Below is a small trained network, with its code and all its weights. Each question gives an input and a class and asks what happens when units are switched off, that is, made to give their printed mean instead of their output.

import numpy as np


def w(rows, s, z=0):
    codes = np.array(rows[::2]) - 128.0
    scale = np.full(codes.shape[1], s)
    scale[-1] = z or s
    return codes * scale


def f(y):
    return y / 2 * (1 + np.tanh(0.7978845608 * (y + 0.044715 * y**3)))


def log_softmax(a):
    a = a - a.max(-1, keepdims=True)
    return a - np.log(np.exp(a).sum(-1, keepdims=True))


def net(x, mask):
    res = np.array(x, float).reshape(1, 4) / 4 @ E
    y = f(res @ A[0][:, :-1].T + A[0][:, -1])
    res = res + np.where(mask, y, B[0][:, -1]) @ B[0][:, :-1]
    return log_softmax(res[-1] @ U[:, :-1].T + U[:, -1])


A, B = {}, {}
E = w([
[67,238,242,189,4,103,244,89,44,177,1,122],'x0',
[178,201,212,69,174,113,39,46,164,36,55,218],'x1',
[170,195,95,24,87,199,130,33,28,220,235,177],'x2',
[237,74,83,54,36,41,132,115,25,44,67,26],'x3',
],0.0047)
A[0] = w([
[26,171,152,195,218,245,108,146,223,206,198,221,24],'neuron 1',
[230,75,77,62,57,43,119,115,46,65,87,45,65],'neuron 2',
[79,55,167,230,194,50,120,234,238,23,44,91,69],'neuron 3',
[81,35,2,176,95,159,194,213,104,227,221,37,3],'neuron 4',
[170,180,91,28,107,210,119,44,60,208,221,174,34],'neuron 5',
[185,190,200,52,183,116,32,36,178,30,73,220,76],'neuron 6',
[166,179,90,33,102,210,120,46,61,207,217,174,38],'neuron 7',
[190,197,208,49,182,113,31,34,171,26,60,225,74],'neuron 8',
[177,51,42,72,207,158,51,154,187,91,209,128,49],'neuron 9',
[175,57,41,73,203,160,56,154,188,90,204,126,57],'neuron 10',
[180,51,43,74,207,163,48,154,186,88,213,125,47],'neuron 11',
[232,70,68,53,71,54,118,114,60,63,98,45,67],'neuron 12',
],0.0039,0.0015)
B[0] = w([
[52,62,151,50,211,3,193,66,208,112,180,231,252],'neuron 1',
[45,96,166,53,193,38,200,72,189,110,168,225,229],'neuron 2',
[203,62,36,185,63,71,43,50,208,150,59,67,237],'neuron 3',
[185,98,170,188,188,55,111,229,43,247,206,64,233],'neuron 4',
[198,61,44,185,76,52,53,62,205,157,69,78,213],'neuron 5',
[173,99,157,184,173,70,117,215,56,230,195,68,237],'neuron 6',
[192,64,51,178,80,62,57,61,201,155,67,77,210],'neuron 7',
[172,104,163,180,170,72,123,210,52,236,191,68,245],'neuron 8',
[77,202,182,156,62,176,194,83,83,192,59,108,242],'neuron 9',
[78,199,180,155,66,179,195,86,83,187,62,109,237],'neuron 10',
[77,204,183,158,61,177,199,81,80,198,57,109,244],'neuron 11',
[50,77,159,42,211,25,188,80,199,89,188,236,225],'neuron 12',
],0.0057,0.0043)
U = w([
[64,95,141,71,206,95,162,92,195,108,182,223,100],'0',
[192,92,20,160,72,121,35,91,191,123,66,94,109],'1',
[77,236,203,148,44,163,193,106,57,144,44,118,128],'2',
[180,107,150,157,187,114,98,248,40,153,219,92,107],'3',
[130,159,95,106,137,205,97,159,116,61,159,145,255],'4',
[130,153,106,70,125,212,85,188,123,79,141,141,48],'5',
],0.011,0.0094)

Each question gives the input, the list of numbers given to net, and the class t.
The units are the neurons (one row each of A and B). Each row of codes is followed by its name. A weight is (code - 128) times the scale printed after its matrix; where a second scale follows, it is the last column's (A, B and U).
mask holds one flag per neuron, in row order. A switched-off neuron (its flag False) gives its mean, the last column of its row in B, instead of its output. The means were averaged over made-up inputs and are rounded, as every weight is.
A unit's drop is (log p(t) with every unit on - log p(t) with that unit switched off) / (log p(t) with every unit on - log p(t) with every unit switched off).
The circuit of an input: a set's keep is (log p(t) with only the set's units on - log p(t) with every unit switched off) / (log p(t) with every unit on - log p(t) with every unit switched off). Starting from all 12 units, units are removed one at a time, each time the one whose removal leaves the highest keep (on an exact tie, the one counted first), for as long as the keep stays at least 0.8.
circuit, biggest first: the units of the circuit, biggest drop first
k most important neurons: the k neurons with the biggest drops, biggest first
drop of u: that unit's drop, to one decimal
input [5,-1,-6,7], class 0: most important neuron : (neuron 2)
input [-3,-3,4,0], class 1: circuit, biggest first : (neuron 5; neuron 7)
input [-7,5,4,6], class 2: circuit, biggest first : (neuron 11; neuron 9)
input [-2,-2,-3,5], class 0: circuit, biggest first : (neuron 12; neuron 2)
input [-4,8,-5,4], class 3: 2 most important neurons : (neuron 8; neuron 6)
input [1,3,-2,3], class 4: 2 most important neurons : (neuron 1; neuron 4)
input [-5,0,-1,7], class 0: 2 most important neurons : (neuron 12; neuron 2)
input [0,-8,8,4], class 1: 2 most important neurons : (neuron 5; neuron 7)
input [-2,-3,0,-2], class 4: 2 most important neurons : (neuron 8; neuron 6)
input [0,7,6,-4], class 3: 3 most important neurons : (neuron 8; neuron 6; neuron 3)
input [2,2,-4,3], class 1: 2 most important neurons : (neuron 1; neuron 3)
input [-6,-2,7,7], class 0: 3 most important neurons : (neuron 12; neuron 2; neuron 3)
input [-3,-7,0,7], class 0: 2 most important neurons : (neuron 12; neuron 2)
input [-6,-5,8,-4], class 1: circuit, biggest first : (neuron 5)
input [4,-2,1,4], class 0: drop of neuron 9 : 0.3
input [4,-5,4,0], class 3: drop of neuron 10 : 0.3
input [-1,1,0,-1], class 4: drop of neuron 8 : 0.1
input [-8,-3,-5,1], class 2: drop of neuron 11 : 0.1
